In the rows, 128 means zero.
Rows near named flat spaces through zero:
j365j927: 84  147  129  116  134  153  160  135  104  138  146  145  155  143  103  143  122  158  124  144  136  138  136  131  128  142  171  141  152  123  155  139  154
j291j750: 97  142  114  131  119  132  136  121  89  117  128  142  108  151  132  131  123  171  133  133  128  125  92  109  117  121  162  107  104  88  146  146  139
j237j465: 135  123  126  130  125  137  100  131  160  158  125  129  107  134  161  116  123  111  109  115  84  126  171  127  106  125  155  130  144  133  129  125  128
j943j415: 118  125  128  148  125  139  111  120  108  124  133  126  118  130  135  124  112  135  122  125  121  123  122  123  130  136  137  126  129  116  135  119  142
j670j657: 124  119  142  64  141  159  185  117  118  159  139  144  172  135  138  101  128  147  146  131  146  161  152  162  138  125  177  139  130  120  162  169  143
j365j927: 119  176  139  115  137  184  88  134  105  110  145  112  91  104  65  128  148  166  134  132  86  106  145  140  110  195  101  140  96  138  137  139  141
j291j750: 133  102  125  98  108  105  162  112  136  131  128  137  170  122  142  130  109  149  146  117  163  131  149  161  156  111  116  129  130  114  145  119  131
j670j657: 145  127  127  111  138  125  145  138  165  155  121  135  127  140  156  112  140  97  117  131  112  149  142  125  112  107  160  127  136  143  115  145  114
j365j927: 113  125  134  129  134  133  133  133  119  133  134  130  146  129  113  140  129  128  129  131  140  127  133  127  131  132  131  139  150  132  139  129  134
j670j657: 105  124  112  185  96  104  114  113  104  87  138  123  141  118  116  159  78  153  118  129  154  105  113  132  168  140  90  126  138  113  126  60  154
j670j657: 148  132  142  66  144  149  149  126  125  139  123  129  125  123  121  102  163  140  157  125  127  140  129  144  115  129  132  125  92  125  139  183  112
j365j927: 101  115  127  127  127  123  189  113  87  120  140  143  183  142  131  131  99  148  136  144  186  153  96  137  166  113  158  129  142  107  147  126  153
j616j985: 101  87  126  104  101  80  140  123  118  129  118  142  171  129  114  174  131  168  164  104  182  94  143  135  138  101  90  130  153  97  169  129  116
j237j465: 127  111  115  189  99  121  73  112  140  125  133  119  108  122  167  128  72  121  95  111  96  108  159  131  141  136  123  126  149  120  121  61  152
j670j657: 87  132  148  164  156  180  94  136  83  146  146  124  122  139  110  131  125  118  108  134  107  126  130  102  112  158  172  150  172  132  153  136  156
j616j985: 105  99  123  175  101  112  66  120  121  129  128  123  118  124  139  156  97  139  118  101  116  85  158  119  129  133  105  132  163  109  148  83  141
j291j750: 158  93  142  153  136  176  100  83  88  136  137  112  109  124  203  52  76  107  115  115  106  156  117  142  153  135  172  118  104  102  134  122  161
j291j750: 142  131  143  120  144  147  102  134  126  130  126  115  110  115  112  119  153  114  134  124  112  122  132  125  114  145  110  135  119  142  125  146  117
j943j415: 112  203  111  161  138  165  181  136  118  94  160  132  135  134  99  119  94  132  87  185  121  173  91  136  157  166  170  132  114  157  88  93  171
j616j985: 110  157  127  144  135  122  116  145  102  95  126  121  109  125  70  161  159  143  139  141  139  107  85  100  116  144  90  126  114  131  120  136  115
j291j750: 115  124  131  82  121  133  134  116  91  123  122  136  120  131  114  128  149  185  168  115  141  112  115  133  116  126  122  115  90  87  165  173  122
j237j465: 105  125  133  109  123  108  117  144  123  126  121  131  136  124  80  173  163  154  154  117  146  92  137  119  111  129  87  136  142  124  151  144  108
j291j750: 92  153  106  125  107  132  184  105  73  92  143  147  144  144  122  129  90  199  137  149  162  143  80  140  161  131  158  108  90  83  145  122  164
j670j657: 158  126  134  63  140  109  133  149  174  156  101  133  109  131  128  125  195  115  155  114  114  123  145  121  82  101  116  121  108  138  125  189  75
j943j415: 123  143  133  154  124  147  107  121  106  99  145  112  130  104  92  136  108  141  124  133  129  116  128  143  152  169  91  140  125  138  125  93  150
j943j415: 151  140  108  86  129  89  198  139  172  138  108  150  134  153  159  117  152  115  133  144  143  163  103  122  117  75  161  104  102  130  102  162  97
j943j415: 145  123  120  98  117  94  151  133  165  132  116  135  140  125  132  137  142  128  141  123  141  127  142  140  127  106  107  123  122  134  120  132  105
j365j927: 73  136  138  144  147  162  125  144  95  151  144  139  141  150  105  149  130  134  113  138  122  128  135  104  109  142  182  148  181  127  160  142  152
j943j415: 116  174  96  106  116  110  206  153  202  150  137  160  158  153  139  142  114  128  93  159  115  165  166  145  126  109  189  130  152  157  104  109  137
j365j927: 155  100  137  156  129  119  112  103  89  93  123  107  125  110  138  108  114  114  143  122  161  127  76  126  161  126  83  117  98  115  115  115  125
j616j985: 160  99  131  75  124  136  188  97  141  152  132  140  170  129  188  75  98  128  139  123  147  173  150  177  161  104  168  124  111  115  139  142  141
j237j465: 109  144  126  104  133  113  195  125  77  87  130  137  162  132  80  146  145  168  164  153  199  140  56  127  154  122  110  119  95  110  134  155  126
j943j415: 131  167  78  125  69  74  187  124  192  95  135  147  153  121  131  155  77  173  111  144  138  132  156  175  169  122  103  114  108  133  95  52  144
j237j465: 135  145  118  116  135  141  187  114  112  121  134  140  135  146  158  90  110  133  123  152  140  175  85  134  146  114  183  110  94  115  116  144  144
j670j657: 115  138  136  174  148  145  71  148  119  133  126  116  88  134  114  139  147  98  106  129  92  111  119  85  95  143  134  134  151  142  120  129  123
j616j985: 105  125  127  139  120  114  110  134  112  118  125  128  126  128  102  159  137  147  137  122  139  101  123  114  121  131  104  129  138  118  141  125  124
j943j415: 154  149  141  97  151  128  159  146  147  115  128  118  148  107  80  131  168  106  143  146  150  142  117  141  135  140  87  142  115  170  103  145  105
j365j927: 137  78  137  134  126  87  170  113  113  115  125  127  197  120  134  138  110  107  147  127  210  140  102  141  180  97  95  136  154  127  129  109  125
j616j985: 149  117  122  128  115  84  149  124  140  100  118  123  149  113  119  141  128  123  144  129  170  124  106  138  156  112  73  122  114  133  108  108  110
j237j465: 122  148  118  86  131  132  154  136  136  146  119  148  107  153  142  118  154  150  136  132  109  140  123  118  95  109  175  110  102  110  137  176  116
j616j985: 139  118  123  171  114  129  90  113  128  116  132  115  111  117  151  118  92  117  109  119  111  119  134  132  144  139  115  125  128  126  116  85  143
j291j750: 128  97  126  103  114  104  133  122  140  146  117  138  142  133  150  134  129  139  144  107  141  118  150  135  124  102  126  124  137  109  149  138  117
j237j465: 106  139  113  100  122  126  190  122  116  135  132  155  147  156  148  121  116  161  131  142  145  155  111  132  132  104  188  114  117  101  143  150  142
j291j750: 101  142  106  147  112  105  157  132  130  119  131  145  140  147  131  150  107  144  114  142  142  133  113  119  136  113  151  120  140  118  124  107  140
j237j465: 152  132  138  117  148  149  133  131  142  142  128  122  122  126  141  99  139  97  121  134  112  151  131  131  122  130  146  132  122  147  114  145  123
j616j985: 123  104  121  159  111  80  90  148  175  143  115  127  131  127  130  173  132  100  114  109  123  93  167  111  114  109  93  138  182  145  121  92  107
j365j927: 150  137  119  99  116  109  132  139  183  138  119  131  123  120  130  132  143  126  129  121  109  123  167  145  116  122  108  127  120  146  114  125  108
j670j657: 133  127  127  111  121  129  145  116  117  116  131  129  140  120  124  122  120  149  142  128  144  131  123  147  145  132  116  125  108  118  134  129  133
160  132  128  115  132  141  160  108  124  115  133  123  134  119  150  87  110  122  130  139  137  161  107  153  156  130  135  119  90  129  110  127  137 => j616j985
166  129  132  55  134  131  177  120  150  140  120  135  138  124  145  91  150  134  154  128  135  157  134  159  129  112  137  118  84  127  126  173  110 => j670j657
89  160  119  114  132  112  108  164  123  129  111  141  86  151  79  177  192  160  143  129  111  91  109  78  65  121  125  117  123  116  142  176  95 => j291j750
93  131  132  127  127  148  112  125  86  127  134  133  120  135  108  140  130  166  139  123  126  110  124  118  116  143  140  129  129  102  161  144  142 => j616j985
103  104  114  147  112  76  126  152  181  163  117  146  152  150  146  176  126  104  108  117  131  111  172  108  110  88  141  137  203  139  132  103  114 => j670j657
138  76  144  162  138  98  109  127  123  132  117  115  153  122  139  140  129  77  131  116  165  120  114  109  143  104  97  139  170  138  124  114  112 => j365j927
141  126  140  151  135  122  102  128  107  92  127  105  126  101  86  141  141  117  141  129  151  110  99  124  145  149  57  135  117  143  113  113  118 => j237j465
172  120  159  138  165  153  119  130  129  120  134  97  144  96  108  101  142  64  126  138  140  149  117  139  151  153  89  152  133  178  98  124  121 => j237j465
130  114  121  154  114  79  107  143  160  121  115  123  133  121  115  169  136  108  125  119  141  99  138  114  126  113  76  132  157  144  113  96  105 => j616j985
129  133  122  137  119  122  96  131  133  123  121  124  96  127  128  135  135  136  128  118  106  108  130  117  110  130  113  119  115  120  126  126  119 => j237j465
108  120  118  161  106  94  102  133  128  112  124  127  129  125  110  170  120  140  127  119  140  94  130  115  131  126  89  128  149  121  131  94  125 => j670j657
162  125  114  116  126  93  148  142  198  152  110  137  122  141  172  117  139  84  112  129  112  147  144  123  112  88  146  117  132  150  94  129  99 => j670j657
116  139  129  136  133  168  119  105  65  112  136  127  95  138  141  95  113  161  133  133  115  137  83  119  127  143  164  109  83  89  143  150  152 => j291j750
125  135  126  164  131  140  115  125  119  120  136  122  119  129  135  121  108  114  107  137  117  134  116  119  136  138  140  129  134  133  116  106  143 => j670j657
118  131  142  130  152  136  75  158  133  150  114  122  88  135  103  148  185  105  130  118  94  100  135  85  71  131  124  135  148  141  134  167  97 => j670j657
127  148  106  141  100  111  145  119  140  100  136  131  134  120  125  137  95  155  119  136  133  127  129  149  155  136  109  120  111  125  113  84  144 => j943j415
138  133  141  86  147  179  177  108  104  141  145  133  153  129  145  77  114  137  134  141  133  174  127  161  148  140  181  133  106  124  142  159  154 => j670j657
106  151  126  178  129  133  74  142  107  103  130  115  89  124  89  157  137  132  116  132  107  96  106  94  111  155  100  129  131  132  119  109  129 => j616j985
120  140  123  131  129  133  140  133  135  133  133  134  132  135  130  129  121  127  116  136  121  137  133  128  127  129  149  130  136  133  125  123  136 => j943j415
144  128  113  133  107  109  157  110  135  105  131  129  144  120  147  117  93  138  126  134  148  141  118  153  165  122  116  117  106  122  112  95  140 => j670j657
140  131  130  109  122  121  165  124  141  114  138  125  172  106  105  133  117  133  137  137  160  138  142  165  164  139  94  142  128  148  121  106  135 => j291j750
145  95  163  158  148  130  65  131  106  112  126  92  136  88  80  146  150  89  144  111  150  94  127  122  140  157  38  156  154  157  127  113  112 => j365j927
94  145  125  107  130  138  157  145  139  152  139  147  153  143  110  150  132  145  121  138  125  133  160  132  116  131  166  143  163  135  148  138  140 => j365j927
115  136  122  112  124  121  149  129  117  123  126  138  131  138  119  136  137  151  139  132  141  128  113  124  124  120  135  120  116  114  137  144  125 => j237j465
97  91  128  109  107  92  128  129  127  144  120  143  161  134  121  170  133  158  152  104  160  96  157  129  124  104  110  134  165  104  169  132  119 => j616j985
123  105  128  126  123  125  114  133  163  171  126  137  136  138  163  129  119  109  112  111  104  125  183  130  112  113  159  138  172  133  142  122  129 => j616j985
120  151  114  141  129  146  100  136  139  147  123  136  71  153  160  112  131  128  103  128  67  129  131  100  85  124  185  111  116  116  123  143  129 => j365j927
153  125  128  131  126  153  137  101  117  121  137  121  125  120  165  81  92  125  120  131  120  155  122  153  155  137  147  120  98  120  119  115  151 => j616j985
109  161  105  149  118  135  160  128  133  123  141  143  127  148  145  124  93  140  97  152  114  152  119  128  137  128  181  119  127  125  114  104  156 => j943j415

Rows near named flat spaces through zero:
j963_j768: 85  135  136  132  103  135  155  107  144  146  119  129  130  132  109  181  75  148  120  109  146  126  107  120  128  126  148  136  122  118  120  141  164
j352_j458: 126  140  130  115  127  123  123  130  133  141  130  142  135  121  115  135  122  114  127  135  133  130  122  132  138  122  122  118  126  131  126  139  125
j797_j760: 138  133  110  109  94  116  136  119  128  151  135  145  89  126  132  133  115  88  140  111  177  115  109  129  138  105  138  140  134  121  144  148  123
j551_j31: 161  109  106  115  99  90  125  116  120  151  151  142  102  134  120  72  152  80  142  107  163  140  124  130  148  121  127  133  143  125  150  142  98
j963_j768: 132  113  149  147  171  120  95  151  126  141  117  147  175  108  118  115  157  132  95  154  92  134  181  135  128  149  92  87  131  141  127  114  104
j551_j31: 116  157  106  99  127  118  137  119  146  147  162  141  132  100  81  151  92  112  178  117  142  119  105  120  129  106  167  141  121  116  106  159  145
j352_j458: 124  125  128  130  126  118  139  139  110  155  139  137  115  113  118  153  122  110  147  138  133  130  103  152  132  100  113  109  108  125  103  150  150
j551_j31: 150  124  109  113  107  102  112  119  140  147  130  149  118  130  122  87  143  100  120  118  149  131  144  120  143  134  127  131  154  144  160  129  94
j352_j458: 140  107  117  127  134  134  151  127  141  124  123  115  108  145  133  114  132  121  139  95  112  132  123  116  122  138  139  160  121  120  129  121  110
j963_j768: 104  124  149  116  100  116  174  101  163  140  113  118  134  156  117  127  103  116  122  96  125  147  100  127  151  139  119  142  119  123  128  139  100
j352_j458: 157  93  131  144  147  148  131  151  103  110  113  111  105  149  162  116  162  126  114  129  102  143  121  137  126  132  105  127  114  127  126  111  128
j802_j956: 126  135  122  148  115  131  125  135  109  119  115  118  100  134  164  133  142  152  130  153  127  113  129  144  108  116  111  128  131  154  130  114  144
j103_j157: 166  143  136  96  175  165  91  161  118  89  141  126  158  152  113  97  162  127  117  151  79  170  107  116  143  147  119  126  107  124  121  118  124
j352_j458: 146  84  77  151  141  116  129  134  126  147  130  126  106  105  109  124  136  147  143  114  97  136  139  123  117  129  156  128  147  159  120  118  162
j797_j760: 100  122  153  170  147  134  120  119  117  100  139  101  167  140  128  113  137  190  123  128  108  127  167  114  93  160  136  138  123  108  120  103  139
j802_j956: 123  86  120  137  84  104  144  95  129  152  124  131  124  138  109  120  112  123  98  99  156  161  112  124  163  137  140  112  153  131  146  138  149
j963_j768: 115  136  125  153  138  119  136  131  90  123  173  112  113  96  134  144  127  135  196  135  152  91  131  145  87  93  147  135  106  92  92  143  158
j352_j458: 122  125  115  127  112  123  137  133  141  157  111  137  112  154  110  129  126  143  116  127  99  155  104  130  133  135  111  135  122  166  127  126  141
j103_j157: 126  108  140  170  122  129  130  134  92  119  121  111  104  140  172  124  152  148  123  136  138  113  144  143  101  125  106  128  121  121  130  112  138
j963_j768: 166  120  70  126  91  115  122  116  121  111  122  116  66  127  166  92  151  127  146  128  151  113  126  126  125  113  153  147  173  171  161  112  131
j963_j768: 124  123  168  143  178  128  112  153  100  128  158  129  176  121  106  119  153  127  136  147  100  143  142  142  119  134  99  102  89  92  93  135  124
j797_j760: 146  121  138  128  172  181  110  158  122  97  95  130  127  109  170  175  126  120  91  139  123  102  150  120  122  129  131  117  128  111  136  110  130
j103_j157: 116  132  86  137  113  116  135  113  154  140  124  125  109  123  114  126  114  164  149  114  115  115  141  111  105  134  162  158  152  165  134  116  141
j103_j157: 97  140  107  143  103  105  149  108  152  149  122  126  112  115  125  142  104  154  153  119  134  97  144  127  102  122  145  148  144  154  128  125  132
j352_j458: 116  146  141  99  107  138  145  116  164  132  114  129  134  182  108  115  113  130  108  106  112  162  94  109  147  153  121  159  115  133  140  129  107
j352_j458: 104  152  157  111  110  117  127  109  162  135  116  137  167  157  106  107  119  135  98  127  120  150  131  118  148  157  108  129  132  139  144  127  93
j551_j31: 79  113  183  169  125  129  152  108  136  125  108  110  162  150  142  140  114  162  95  110  127  121  160  125  111  158  108  131  116  98  128  114  111
j103_j157: 133  111  138  153  125  132  118  136  97  125  134  121  117  157  143  107  154  144  116  129  129  140  131  130  113  137  111  134  115  117  132  117  139
j802_j956: 154  118  110  106  136  121  130  127  143  123  124  131  127  103  127  119  130  94  135  124  126  127  128  129  152  121  139  116  148  137  134  133  107
j797_j760: 160  112  98  102  105  141  129  122  137  136  116  145  84  134  139  133  114  84  109  91  172  123  115  106  148  123  157  149  147  116  163  135  122
j103_j157: 140  121  89  121  139  117  117  126  154  138  143  129  138  146  76  80  141  158  142  109  77  162  132  99  123  160  155  158  138  161  130  115  129
j551_j31: 124  117  138  144  130  148  137  137  113  114  105  114  115  133  159  155  128  142  111  140  120  126  119  140  125  122  114  116  122  133  122  119  149
j802_j956: 109  116  142  126  89  111  166  96  137  119  119  101  137  150  123  120  113  139  120  123  121  166  83  142  164  131  120  113  134  144  122  135  139
j103_j157: 119  154  114  101  126  157  133  125  161  123  108  136  120  128  123  169  89  133  120  117  130  115  115  105  129  129  158  151  134  134  136  128  138
j797_j760: 102  110  138  139  129  124  160  111  155  131  115  110  151  140  106  133  110  155  121  107  91  150  122  122  135  150  132  132  124  135  114  123  130
j797_j760: 145  157  106  95  129  147  96  154  134  170  127  185  96  122  115  162  111  85  116  123  168  103  130  110  122  112  135  146  121  119  150  144  127
j802_j956: 71  176  172  135  107  105  138  102  147  129  137  121  172  141  117  121  112  160  138  143  133  117  142  134  113  139  107  133  118  125  121  131  104
j802_j956: 123  124  119  141  105  99  112  112  130  156  130  152  126  106  127  120  124  118  117  122  172  103  171  123  123  128  134  120  159  131  155  130  115
j103_j157: 124  150  155  137  134  115  120  139  91  116  159  116  140  132  136  107  157  131  159  164  126  130  118  157  116  112  94  113  100  116  103  136  128
j352_j458: 123  131  128  134  119  124  134  135  128  144  116  132  112  138  136  133  132  131  126  135  121  127  122  138  122  123  107  130  120  145  127  126  127
j802_j956: 128  95  142  145  133  137  140  128  104  133  137  126  118  124  136  149  119  108  123  101  159  122  128  127  125  122  137  127  112  77  122  139  141
j551_j31: 131  101  132  162  125  123  154  149  98  146  119  116  79  145  164  132  153  126  144  128  117  120  117  158  102  109  88  135  97  131  110  124  132
j103_j157: 111  125  135  163  119  84  149  120  99  133  159  104  123  110  138  105  150  140  187  146  127  112  134  165  102  103  108  117  116  130  96  135  130
j103_j157: 121  178  137  112  164  147  117  149  145  98  127  116  153  131  128  124  140  157  153  164  73  120  130  130  106  133  115  141  109  150  107  114  111
j797_j760: 75  140  161  141  106  102  161  109  134  156  138  122  156  141  94  144  104  151  140  132  116  148  102  148  131  126  104  116  101  128  96  148  144
j802_j956: 134  111  105  134  117  122  111  137  136  171  105  161  114  129  111  137  126  131  89  127  124  140  139  122  136  136  120  117  146  165  148  123  144
j352_j458: 126  119  150  124  121  142  125  137  108  128  123  125  144  167  110  130  134  144  90  147  101  190  77  139  160  137  97  101  107  138  116  132  166
j963_j768: 127  139  129  134  141  133  119  145  124  125  107  132  128  105  149  152  133  135  122  164  113  110  140  147  122  114  107  102  133  156  122  120  133
j797_j760: 165  125  103  107  145  133  115  123  141  99  146  123  122  119  133  88  142  102  149  99  141  112  152  99  125  138  170  161  148  106  150  121  89
j802_j956: 151  105  104  127  140  128  107  138  129  152  127  155  119  111  114  128  131  107  111  112  139  125  152  113  131  132  143  125  143  127  145  128  128
j551_j31: 98  143  109  141  102  99  153  113  156  158  125  126  110  137  114  121  117  158  160  118  111  115  133  128  101  129  129  160  130  164  123  124  121
j963_j768: 152  88  122  145  119  110  111  124  107  125  136  119  137  159  115  63  171  146  102  129  104  182  127  127  147  155  112  113  141  149  141  113  134
j963_j768: 132  148  133  112  152  155  117  147  108  115  151  130  135  119  117  157  119  121  145  142  130  130  101  129  126  111  139  123  102  100  103  143  160
j963_j768: 163  133  108  98  123  146  109  128  130  111  143  134  109  156  126  94  138  107  125  101  149  137  119  96  134  141  157  167  133  107  157  125  113
j963_j768: 129  123  125  155  126  108  123  125  124  131  132  125  115  126  153  97  152  133  142  120  142  94  177  126  94  134  123  149  138  124  144  112  93
j103_j157: 144  65  136  131  130  126  154  121  125  146  127  129  126  136  113  127  121  88  104  78  137  161  112  122  162  138  134  120  120  89  129  143  124
j551_j31: 129  157  106  134  147  130  107  156  132  140  127  137  116  136  122  117  151  163  151  155  82  118  142  128  89  130  113  150  117  172  119  110  130
j797_j760: 158  84  97  120  109  122  134  115  142  127  110  119  117  158  113  86  143  134  97  106  98  184  103  114  166  154  137  128  156  167  150  115  134
j797_j760: 121  145  113  94  136  124  153  136  174  168  114  154  118  106  102  165  94  90  149  111  116  112  115  128  137  112  132  139  118  140  116  149  104
j352_j458: 109  136  117  133  116  136  137  98  135  99  147  105  132  127  123  131  101  160  149  103  151  113  133  101  111  137  185  160  142  103  131  124  149
j551_j31: 123  134  141  142  141  138  114  143  115  129  126  132  132  136  136  132  139  143  119  141  121  123  142  130  109  133  111  129  115  124  126  119  131
j551_j31: 161  120  110  100  153  117  121  125  163  110  129  123  155  123  108  72  151  110  133  117  87  149  143  112  151  153  140  132  151  148  139  117  77
j551_j31: 122  146  116  130  132  138  121  137  125  120  128  122  123  129  127  139  128  158  139  147  108  127  119  129  113  124  132  133  125  150  117  121  154
j802_j956: 119  170  166  101  152  110  148  109  144  85  161  108  167  76  151  118  120  74  194  129  165  67  156  141  124  104  139  128  123  67  111  149  48
j797_j760: 110  140  125  131  124  128  137  129  140  152  123  143  114  116  127  161  104  124  137  119  144  99  138  126  110  117  133  142  122  122  126  135  128
j802_j956: 122  125  121  138  125  83  110  113  156  159  114  158  151  76  126  115  128  109  115  132  151  88  205  129  128  133  124  101  176  152  157  123  77
108  136  124  152  99  103  137  112  120  136  117  126  107  92  165  151  117  132  142  146  168  79  153  152  111  100  124  111  153  144  134  129  131 => j103_j157
129  166  121  132  102  135  120  137  99  115  129  123  79  133  179  140  138  135  152  161  162  90  117  147  98  95  115  142  123  139  133  125  142 => j802_j956
131  109  89  130  126  111  128  143  114  180  141  151  113  101  77  158  117  129  143  141  107  158  91  146  143  102  132  95  124  165  97  151  196 => j352_j458
104  122  148  138  129  76  137  119  134  174  144  148  168  89  90  127  122  105  141  137  130  129  148  155  143  118  101  83  128  130  107  153  109 => j352_j458
101  153  170  147  121  160  131  141  91  107  134  107  122  182  150  144  134  170  124  148  124  140  93  138  101  128  97  145  78  104  108  123  163 => j963_j768
139  94  144  137  114  118  131  122  104  138  126  136  122  116  145  135  129  88  103  120  172  129  129  142  153  116  116  95  135  101  139  142  127 => j103_j157
111  129  134  148  125  131  122  119  119  135  151  131  126  141  120  125  120  144  137  99  159  109  154  105  94  141  151  164  117  85  134  127  132 => j963_j768
139  141  121  106  125  142  101  127  133  121  118  147  138  113  127  144  115  116  97  140  151  125  132  117  149  127  142  110  152  133  150  130  136 => j551_j31
141  118  125  145  134  137  127  140  121  116  108  119  103  138  168  118  151  135  122  130  120  111  148  131  107  132  114  141  130  138  140  106  112 => j352_j458
136  140  126  105  129  132  143  124  130  118  151  121  117  129  124  126  119  100  164  109  145  121  105  123  129  115  148  152  112  96  119  145  117 => j963_j768
103  131  168  120  135  104  155  95  134  117  172  115  178  97  105  125  101  91  166  99  168  113  137  129  140  122  152  122  116  51  107  160  94 => j352_j458
99  172  145  96  108  109  123  105  163  147  137  153  170  122  87  131  96  117  124  130  148  130  128  119  149  134  131  122  136  128  135  148  105 => j352_j458
135  110  130  110  111  107  168  114  129  123  134  102  130  137  113  109  131  109  148  129  101  177  63  155  174  115  113  104  119  144  101  148  132 => j963_j768
132  111  139  153  133  134  126  135  119  111  106  110  126  153  157  105  158  156  106  139  98  137  143  134  117  147  101  128  129  147  135  101  119 => j551_j31
152  124  118  122  159  131  124  145  132  116  119  128  122  90  153  132  142  100  143  138  120  98  152  138  125  113  126  116  138  132  126  123  99 => j802_j956
90  122  130  137  128  91  179  95  175  135  139  99  161  127  87  105  110  155  173  96  82  138  132  124  122  148  144  151  125  137  100  130  101 => j797_j760
120  169  106  98  119  141  109  123  164  133  115  150  133  127  107  144  101  141  116  132  129  120  130  102  130  137  153  145  148  156  148  124  131 => j103_j157
118  118  116  136  139  140  135  139  151  150  96  139  121  125  122  161  112  145  107  122  98  125  138  121  120  137  127  131  130  155  128  117  138 => j797_j760
138  168  120  88  126  125  96  130  132  129  154  149  152  126  90  112  127  117  134  150  134  148  108  120  149  125  136  120  131  136  130  144  133 => j103_j157
137  117  100  168  145  139  90  120  96  77  140  105  131  82  162  128  138  178  134  145  152  84  190  113  91  130  183  120  175  124  142  98  168 => j352_j458
166  64  94  159  142  112  115  120  112  114  130  117  119  92  146  94  155  123  122  108  137  119  178  120  128  137  160  113  174  128  149  109  126 => j802_j956
124  81  145  154  119  109  179  120  129  140  112  106  106  141  154  118  137  108  134  96  121  129  126  148  129  127  102  133  114  115  120  128  96 => j551_j31
123  148  142  104  119  151  132  130  158  124  91  136  127  155  141  144  114  123  90  128  121  133  116  119  143  141  112  138  127  142  147  121  105 => j963_j768
126  122  107  127  137  149  142  128  156  122  106  120  114  133  129  147  110  148  125  106  104  122  130  107  117  141  155  157  134  141  132  113  133 => j103_j157
155  131  92  135  147  115  74  143  128  150  136  168  119  86  129  111  147  113  127  130  157  80  206  108  99  130  148  133  163  135  162  116  104 => j802_j956
107  131  133  156  84  62  118  104  114  169  142  148  133  102  127  101  139  124  135  148  175  107  167  155  124  114  100  95  156  148  142  138  113 => j103_j157
74  148  168  136  109  139  153  115  171  149  80  138  141  155  139  171  88  147  84  113  130  108  146  119  118  150  104  146  119  128  143  119  99 => j963_j768
145  95  122  124  107  131  156  109  109  102  140  97  108  139  139  119  125  113  137  106  147  153  82  132  155  118  150  127  130  106  123  139  151 => j802_j956
154  138  128  90  161  139  150  147  149  105  110  118  127  95  150  145  129  78  153  144  98  116  106  150  153  102  115  109  122  138  108  137  90 => j802_j956
136  150  89  117  112  153  112  135  137  125  110  135  90  146  137  142  120  157  119  134  125  121  117  108  113  129  150  159  143  165  148  112  157 => j352_j458
